Here is a tiny trained network, its code and every weight. The questions are about switching its units off for an input and a target symbol, where a switched-off unit gives its printed mean instead of its output.

import numpy as np


def w(rows, s, z=0):
    codes = np.array(rows[::2]) - 128.0
    scale = np.full(codes.shape[1], s)
    scale[-1] = z or s
    return codes * scale


def norm(h):
    return h / np.sqrt((h * h).mean(-1, keepdims=True) + 1e-5)


def f(y):
    return y / 2 * (1 + np.tanh(0.7978845608 * (y + 0.044715 * y**3)))


def softmax(a):
    e = np.exp(a - a.max(-1, keepdims=True))
    return e / e.sum(-1, keepdims=True)


def log_softmax(a):
    a = a - a.max(-1, keepdims=True)
    return a - np.log(np.exp(a).sum(-1, keepdims=True))


def net(x, mask):
    ids = ['αβγδεηθμξπστφ'.index(c) for c in x.split()]
    T = len(ids)
    res = E[ids] + P[:T]
    u = 0
    for l in range(3):
        q, k, v = (norm(res) @ M[l].T for M in (Q, K, V))
        z = softmax(np.where(np.tri(T) > 0, q @ k.T / 2**0.5, -1e9)) @ v
        res = res + np.where(mask[u], z, O[l][:, -1]) @ O[l][:, :-1]
        u += 1
        y = f(norm(res) @ A[l][:, :-1].T + A[l][:, -1])
        res = res + np.where(mask[u : u + 4], y, B[l][:, -1]) @ B[l][:, :-1]
        u += 4
    return log_softmax(norm(res)[-1] @ U[:, :-1].T + U[:, -1])


Q, K, V, O, A, B = {}, {}, {}, {}, {}, {}
E = w([
[200,167,120],'α',
[99,138,140],'β',
[126,143,125],'γ',
[187,194,110],'δ',
[117,160,128],'ε',
[85,149,3],'η',
[191,200,101],'θ',
[176,146,177],'μ',
[103,103,93],'ξ',
[48,107,181],'π',
[109,139,135],'σ',
[168,149,147],'τ',
[180,79,148],'φ',
],0.025)
P = w([
[115,254,132],'0',
[133,226,120],'1',
[143,215,111],'2',
[119,180,140],'3',
[95,136,157],'4',
[119,171,109],'5',
[131,170,105],'6',
[121,146,120],'7',
[134,174,106],'8',
[104,133,117],'9',
[129,117,158],'10',
[112,146,122],'11',
[94,115,129],'12',
[88,105,161],'13',
],0.0077)
Q[0] = w([
[229,88,2],'0.h1',
[66,83,118],'0.h1',
],0.0071)
K[0] = w([
[209,35,115],'0.h1',
[2,135,90],'0.h1',
],0.0067)
V[0] = w([
[153,2,101],'0.h1',
[132,84,92],'0.h1',
],0.012)
O[0] = w([
[143,9,116,2],'0.h1',
[125,93,117,80],'0.h1',
],0.016,0.0087)
A[0] = w([
[127,98,1,81],'0.n1',
[92,63,177,47],'0.n2',
[183,70,231,218],'0.n3',
[148,127,123,2],'0.n4',
],0.014,0.0026)
B[0] = w([
[131,164,126,252],'0.n1',
[100,187,168,96],'0.n2',
[181,100,34,235],'0.n3',
[85,63,249,45],'0.n4',
],0.022,0.0014)
Q[1] = w([
[197,82,133],'1.h1',
[97,6,253],'1.h1',
],0.024)
K[1] = w([
[205,115,71],'1.h1',
[233,22,251],'1.h1',
],0.019)
V[1] = w([
[208,138,254],'1.h1',
[123,228,128],'1.h1',
],0.015)
O[1] = w([
[207,111,127,55],'1.h1',
[105,7,130,248],'1.h1',
],0.013,0.017)
A[1] = w([
[252,62,151,93],'1.n1',
[154,46,82,252],'1.n2',
[244,157,208,56],'1.n3',
[145,139,121,17],'1.n4',
],0.019,0.0029)
B[1] = w([
[156,27,86,225],'1.n1',
[55,109,150,253],'1.n2',
[255,153,129,207],'1.n3',
[144,118,77,92],'1.n4',
],0.034,0.0036)
Q[2] = w([
[3,136,102],'2.h1',
[10,91,150],'2.h1',
],0.028)
K[2] = w([
[8,83,108],'2.h1',
[56,56,4],'2.h1',
],0.017)
V[2] = w([
[89,201,251],'2.h1',
[150,39,227],'2.h1',
],0.028)
O[2] = w([
[146,163,253,41],'2.h1',
[176,36,167,2],'2.h1',
],0.023,0.0078)
A[2] = w([
[143,170,122,221],'2.n1',
[227,162,158,254],'2.n2',
[6,204,161,96],'2.n3',
[117,137,28,43],'2.n4',
],0.015,0.0022)
B[2] = w([
[107,106,124,148],'2.n1',
[252,239,39,148],'2.n2',
[4,16,156,251],'2.n3',
[94,68,244,177],'2.n4',
],0.013,0.014)
U = w([
[151,82,95,202],'α',
[132,147,185,80],'β',
[107,109,181,154],'γ',
[145,170,96,129],'δ',
[114,126,172,125],'ε',
[30,225,44,112],'η',
[157,186,80,145],'θ',
[179,112,108,155],'μ',
[104,71,160,59],'ξ',
[155,87,225,143],'π',
[133,146,173,76],'σ',
[139,118,133,254],'τ',
[157,11,51,174],'φ',
],0.012,0.0044)

Each question gives the input, a string of symbols that net reads in full, and the target symbol t.
The units are the heads (2 rows each of Q, K, V and O) and the neurons (one row each of A and B). Each row of codes is followed by its name. A weight is (code - 128) times the scale printed after its matrix; where a second scale follows, it is the last column's (O, A, B and U).
mask holds one flag per unit, layer by layer, with each layer's heads first. A switched-off unit (its flag False) gives its mean, the last column of its rows in O or B, instead of its output. The means were averaged over made-up inputs and are rounded, as every weight is.
A unit's drop is (log p(t) with every unit on - log p(t) with that unit switched off) / (log p(t) with every unit on - log p(t) with every unit switched off).
unit that matters most: the unit with the biggest drop
k most important neurons: the k neurons with the biggest drops, biggest first
k most important neurons of layer l: the k neurons of layer l with the biggest drops, biggest first
drop of u: that unit's drop, to one decimal
input π σ φ π β β μ γ, target φ: unit that matters most	1.n2
input γ γ ε σ η φ ε α δ π π θ, target φ: 2 most important neurons	1.n2, 0.n3
input γ η τ ε σ μ π γ μ, target η: 2 most important neurons of layer 1	1.n3, 1.n2
input δ τ α θ η α φ μ γ μ π, target φ: 2 most important neurons of layer 1	1.n2, 1.n1
input μ φ θ θ θ τ, target φ: 2 most important neurons of layer 1	1.n1, 1.n2
input μ ε η φ μ μ γ, target φ: 2 most important neurons of layer 1	1.n2, 1.n1
input β σ θ η θ π φ τ μ π φ α σ, target φ: 2 most important neurons	1.n2, 0.n3
input δ π η θ β φ μ, target φ: 2 most important neurons	0.n3, 1.n2
input η γ β μ π π, target η: 2 most important neurons	1.n2, 0.n1
input π π μ δ δ π γ τ δ τ σ, target π: 2 most important neurons	1.n1, 1.n3
input η φ γ μ π π μ β σ θ α φ θ β, target φ: 3 most important neurons	1.n2, 0.n3, 1.n1
input δ θ θ τ π η π φ τ ε, target φ: 3 most important neurons	1.n2, 0.n3, 0.n1
input σ α μ θ γ ε σ π α δ π η α, target η: 2 most important neurons of layer 1	1.n2, 1.n1
input α φ δ β, target φ: unit that matters most	0.h1
input π μ π π θ σ ε θ η μ γ, target η: 2 most important neurons of layer 1	1.n1, 1.n2
input γ η τ θ η δ π η β η α, target η: 2 most important neurons	1.n3, 1.n2
input μ φ α θ ε, target φ: 2 most important neurons of layer 1	1.n2, 1.n1
input ε σ η μ η δ ε μ, target η: drop of 1.n2	0.2
input β β θ μ φ β θ θ, target φ: drop of 2.h1	0.1
input β α π π β η β δ β β θ θ γ, target η: drop of 2.n1	0.0
